Below are the code and all the weights of a small trained network. Each question names an input and a class and asks about switching units off, where a switched-off unit gives its printed mean instead of its output.

import numpy as np


def w(rows, s, z=0):
    codes = np.array(rows[::2]) - 128.0
    scale = np.full(codes.shape[1], s)
    scale[-1] = z or s
    return codes * scale


def f(y):
    return np.maximum(y, 0)


def log_softmax(a):
    a = a - a.max(-1, keepdims=True)
    return a - np.log(np.exp(a).sum(-1, keepdims=True))


def net(x, mask):
    res = np.array(x, float).reshape(1, 7) / 4 @ E
    y = f(res @ A[0][:, :-1].T + A[0][:, -1])
    res = res + np.where(mask, y, B[0][:, -1]) @ B[0][:, :-1]
    return log_softmax(res[-1] @ U[:, :-1].T + U[:, -1])


A, B = {}, {}
E = w([
[250,108,145],'x0',
[128,128,126],'x1',
[129,128,128],'x2',
[162,155,2],'x3',
[153,223,199],'x4',
[128,127,128],'x5',
[129,128,124],'x6',
],0.0074)
A[0] = w([
[169,160,74,88],'neuron 0',
[126,145,127,217],'neuron 1',
[99,133,134,95],'neuron 2',
[112,199,133,95],'neuron 3',
[113,60,131,95],'neuron 4',
[146,243,142,92],'neuron 5',
[19,161,146,94],'neuron 6',
[142,198,158,81],'neuron 7',
[116,141,157,82],'neuron 8',
[141,79,172,183],'neuron 9',
[51,105,217,108],'neuron 10',
[127,144,136,254],'neuron 11',
[199,92,152,79],'neuron 12',
[98,245,31,108],'neuron 13',
[137,153,151,154],'neuron 14',
[121,210,121,111],'neuron 15',
[131,109,193,123],'neuron 16',
[63,65,110,137],'neuron 17',
[93,168,144,113],'neuron 18',
[58,85,177,123],'neuron 19',
[88,132,164,182],'neuron 20',
[99,95,194,76],'neuron 21',
[96,204,175,137],'neuron 22',
[114,35,102,68],'neuron 23',
[228,87,137,86],'neuron 24',
[16,191,85,98],'neuron 25',
[11,157,136,71],'neuron 26',
[144,183,154,105],'neuron 27',
[151,233,134,125],'neuron 28',
[46,149,118,84],'neuron 29',
[206,130,161,118],'neuron 30',
[125,102,172,83],'neuron 31',
],0.012,0.0061)
B[0] = w([
[119,201,156,186],'neuron 0',
[78,85,89,217],'neuron 1',
[106,131,139,142],'neuron 2',
[174,113,115,169],'neuron 3',
[197,113,116,160],'neuron 4',
[184,103,134,214],'neuron 5',
[93,96,160,215],'neuron 6',
[192,116,138,181],'neuron 7',
[143,139,125,147],'neuron 8',
[94,143,91,210],'neuron 9',
[145,204,118,239],'neuron 10',
[28,61,54,253],'neuron 11',
[84,100,160,182],'neuron 12',
[97,237,116,244],'neuron 13',
[136,109,102,181],'neuron 14',
[160,111,119,182],'neuron 15',
[135,186,130,196],'neuron 16',
[192,100,76,204],'neuron 17',
[124,121,125,167],'neuron 18',
[122,162,106,209],'neuron 19',
[99,118,98,210],'neuron 20',
[146,197,146,184],'neuron 21',
[175,103,85,221],'neuron 22',
[255,116,151,176],'neuron 23',
[76,130,180,210],'neuron 24',
[104,93,191,228],'neuron 25',
[84,99,168,210],'neuron 26',
[163,110,131,180],'neuron 27',
[170,103,120,221],'neuron 28',
[112,122,172,183],'neuron 29',
[57,112,147,212],'neuron 30',
[138,170,142,158],'neuron 31',
],0.023,0.0063)
U = w([
[78,36,238,83],'0',
[123,85,15,253],'1',
[151,230,78,104],'2',
[254,35,89,68],'3',
],0.0061,0.0045)

Each question gives the input, the list of numbers given to net, and the class t.
The units are the neurons (one row each of A and B). Each row of codes is followed by its name. A weight is (code - 128) times the scale printed after its matrix; where a second scale follows, it is the last column's (A, B and U).
mask holds one flag per neuron, in row order. A switched-off neuron (its flag False) gives its mean, the last column of its row in B, instead of its output. The means were averaged over made-up inputs and are rounded, as every weight is.
A unit's drop is (log p(t) with every unit on - log p(t) with that unit switched off) / (log p(t) with every unit on - log p(t) with every unit switched off).
The circuit of an input: a set's keep is (log p(t) with only the set's units on - log p(t) with every unit switched off) / (log p(t) with every unit on - log p(t) with every unit switched off). Starting from the 12 units with the biggest drops (on a tie, the unit counted first), units are removed one at a time, each time the one whose removal leaves the highest keep (on an exact tie, the one counted first), for as long as the keep stays at least 0.8.
circuit, biggest first: the units of the circuit, biggest drop first
unit that matters most: the unit with the biggest drop
top k neurons: the k neurons with the biggest drops, biggest first
drop when u is switched off: that unit's drop, to one decimal
input [7,-2,7,-4,-5,-4,-2], class 0: circuit, biggest first -> [neuron 24]
input [6,1,-5,3,-7,-6,2], class 3: top 2 neurons -> [neuron 23; neuron 13]
input [2,2,-4,-3,-6,-7,2], class 3: circuit, biggest first -> [neuron 23; neuron 13]
input [8,7,6,7,-6,0,6], class 0: circuit, biggest first -> [neuron 24; neuron 12]
input [4,0,-2,6,7,-6,-8], class 3: top 3 neurons -> [neuron 5; neuron 28; neuron 7]
input [0,1,-6,-8,-7,5,-6], class 2: circuit, biggest first -> [neuron 10; neuron 21]
input [-2,8,3,-8,8,2,1], class 2: top 3 neurons -> [neuron 10; neuron 21; neuron 16]
input [8,-4,4,5,6,-5,6], class 0: circuit, biggest first -> [neuron 24; neuron 30]
input [-1,-8,-1,-3,4,-2,5], class 3: circuit, biggest first -> [neuron 13; neuron 22]
input [-3,-7,5,4,-6,0,7], class 3: circuit, biggest first -> [neuron 23; neuron 17]
input [5,-1,-6,-6,6,-7,3], class 1: top 3 neurons -> [neuron 13; neuron 30; neuron 11]
input [-4,-7,7,2,-8,-7,-1], class 3: top 2 neurons -> [neuron 23; neuron 17]
input [-3,-1,-2,6,2,-2,-8], class 2: top 2 neurons -> [neuron 13; neuron 0]
input [-7,-8,-7,-3,-1,-3,5], class 0: unit that matters most -> neuron 25
input [-2,-6,5,-6,7,6,7], class 3: top 2 neurons -> [neuron 13; neuron 22]
input [-3,5,0,5,-5,-6,-7], class 2: top 2 neurons -> [neuron 13; neuron 11]
input [1,8,2,8,-1,0,-8], class 2: top 2 neurons -> [neuron 13; neuron 0]
input [-5,6,5,-8,2,-4,3], class 2: top 2 neurons -> [neuron 10; neuron 21]
input [2,-1,4,-5,8,-7,7], class 3: drop when neuron 28 is switched off -> 0.1
input [2,4,-5,6,2,-6,-5], class 2: circuit, biggest first -> [neuron 13]
input [2,4,1,-3,6,-3,-6], class 3: drop when neuron 7 is switched off -> 0.2
input [-8,-4,2,4,-4,7,1], class 0: drop when neuron 25 is switched off -> 0.3
